Below are the code and all the weights of a small trained network. Each question names an input and a class and asks about switching units off, where a switched-off unit gives its printed mean instead of its output.

import numpy as np


def w(rows, s, z=0):
    codes = np.array(rows[::2]) - 128.0
    scale = np.full(codes.shape[1], s)
    scale[-1] = z or s
    return codes * scale


def norm(h):
    return h / np.sqrt((h * h).mean(-1, keepdims=True) + 1e-5)


def f(y):
    return np.maximum(y, 0)


def log_softmax(a):
    a = a - a.max(-1, keepdims=True)
    return a - np.log(np.exp(a).sum(-1, keepdims=True))


def net(x, mask):
    res = np.array(x, float).reshape(1, 4) / 4 @ E
    u = 0
    for l in range(2):
        y = f(norm(res) @ A[l][:, :-1].T + A[l][:, -1])
        res = res + np.where(mask[u : u + 3], y, B[l][:, -1]) @ B[l][:, :-1]
        u += 3
    return log_softmax(norm(res)[-1] @ U[:, :-1].T + U[:, -1])


A, B = {}, {}
E = w([
[174,164,184,168,141,191,2,145,109,80,131],'x0',
[121,138,96,192,118,151,64,45,83,186,131],'x1',
[110,176,121,97,122,181,137,127,115,145,103],'x2',
[114,166,99,130,176,117,111,171,123,122,189],'x3',
],0.0083)
A[0] = w([
[77,218,71,129,192,111,130,175,93,117,254,41],'L0N0',
[77,204,73,91,111,197,131,143,95,162,107,5],'L0N1',
[136,130,122,118,98,87,187,108,135,180,131,51],'L0N2',
],0.0076,0.0028)
B[0] = w([
[115,59,147,156,83,127,148,95,109,103,57,254],'L0N0',
[167,160,202,69,104,117,204,139,178,244,173,191],'L0N1',
[142,161,175,200,169,120,57,145,125,90,80,208],'L0N2',
],0.011,0.0063)
A[1] = w([
[140,64,120,181,110,45,114,90,158,140,244,50],'L1N0',
[98,154,36,133,146,33,183,99,139,173,111,2],'L1N1',
[90,114,36,165,140,141,100,60,106,234,163,151],'L1N2',
],0.012,0.0019)
B[1] = w([
[123,207,169,59,93,159,196,103,147,218,152,219],'L1N0',
[184,163,120,146,108,164,11,118,74,92,172,254],'L1N1',
[101,75,117,105,167,93,161,198,162,35,109,254],'L1N2',
],0.012,0.0057)
U = w([
[189,253,161,195,133,139,11,150,53,79,162,163],'0',
[100,113,136,64,186,116,216,241,193,56,159,185],'1',
[118,194,195,77,86,166,234,137,153,255,202,98],'2',
[111,56,162,175,9,118,174,104,89,101,70,192],'3',
[102,158,102,224,152,139,179,153,172,170,91,93],'4',
[132,89,7,192,178,151,162,76,141,198,195,4],'5',
],0.0069,0.0032)

Each question gives the input, the list of numbers given to net, and the class t.
The units are the neurons (one row each of A and B). Each row of codes is followed by its name. A weight is (code - 128) times the scale printed after its matrix; where a second scale follows, it is the last column's (A, B and U).
mask holds one flag per neuron, layer by layer. A switched-off neuron (its flag False) gives its mean, the last column of its row in B, instead of its output. The means were averaged over made-up inputs and are rounded, as every weight is.
A unit's drop is (log p(t) with every unit on - log p(t) with that unit switched off) / (log p(t) with every unit on - log p(t) with every unit switched off).
The circuit of an input: a set's keep is (log p(t) with only the set's units on - log p(t) with every unit switched off) / (log p(t) with every unit on - log p(t) with every unit switched off). Starting from all 6 units, units are removed one at a time, each time the one whose removal leaves the highest keep (on an exact tie, the one counted first), for as long as the keep stays at least 0.8.
circuit, biggest first: the units of the circuit, biggest drop first
unit that matters most: the unit with the biggest drop
top k neurons: the k neurons with the biggest drops, biggest first
top k neurons in layer l: the k neurons of layer l with the biggest drops, biggest first
drop when u is switched off: that unit's drop, to one decimal
input [-4,5,-8,-8], class 2: unit that matters most	L1N0
input [4,5,0,-3], class 1: top 2 neurons	[L1N2 L0N2]
input [-6,7,0,-7], class 1: top 2 neurons	[L1N2 L0N0]
input [-8,-6,6,6], class 0: top 2 neurons	[L1N1 L1N2]
input [6,7,5,-6], class 1: top 2 neurons in layer 1	[L1N2 L1N1]
input [7,8,0,1], class 1: circuit, biggest first	[L1N2 L0N2 L1N1]
input [5,-2,-1,6], class 3: circuit, biggest first	[L0N0 L1N1]
input [-7,0,6,8], class 3: top 3 neurons	[L0N0 L0N1 L1N0]
input [-2,0,1,-1], class 4: top 2 neurons	[L0N2 L1N1]
input [4,8,-7,-5], class 1: circuit, biggest first	[L1N2 L0N0 L0N2]
input [-8,-5,6,-8], class 0: top 3 neurons	[L1N1 L0N0 L1N2]
input [5,-4,-6,4], class 2: circuit, biggest first	[L0N2 L1N0]
input [-6,-6,-3,1], class 0: circuit, biggest first	[L1N1 L1N2]
input [3,4,5,-3], class 2: unit that matters most	L0N1
input [-6,7,-3,7], class 1: top 2 neurons	[L1N2 L1N0]
input [-4,-2,0,-2], class 0: top 2 neurons	[L0N0 L1N2]
input [-5,7,3,-6], class 1: top 2 neurons	[L1N2 L0N0]
input [-5,-3,-6,-5], class 2: top 2 neurons	[L1N0 L0N0]
input [1,5,-3,5], class 1: top 3 neurons	[L1N2 L0N2 L1N1]
input [0,-4,5,1], class 2: circuit, biggest first	[L0N1]
input [-4,5,-8,-3], class 2: top 2 neurons	[L1N0 L0N0]
input [5,-3,8,1], class 2: top 2 neurons in layer 0	[L0N1 L0N2]
input [-6,-2,0,1], class 0: drop when L1N2 is switched off	0.0
input [-8,-6,-1,-4], class 0: drop when L0N0 is switched off	0.3
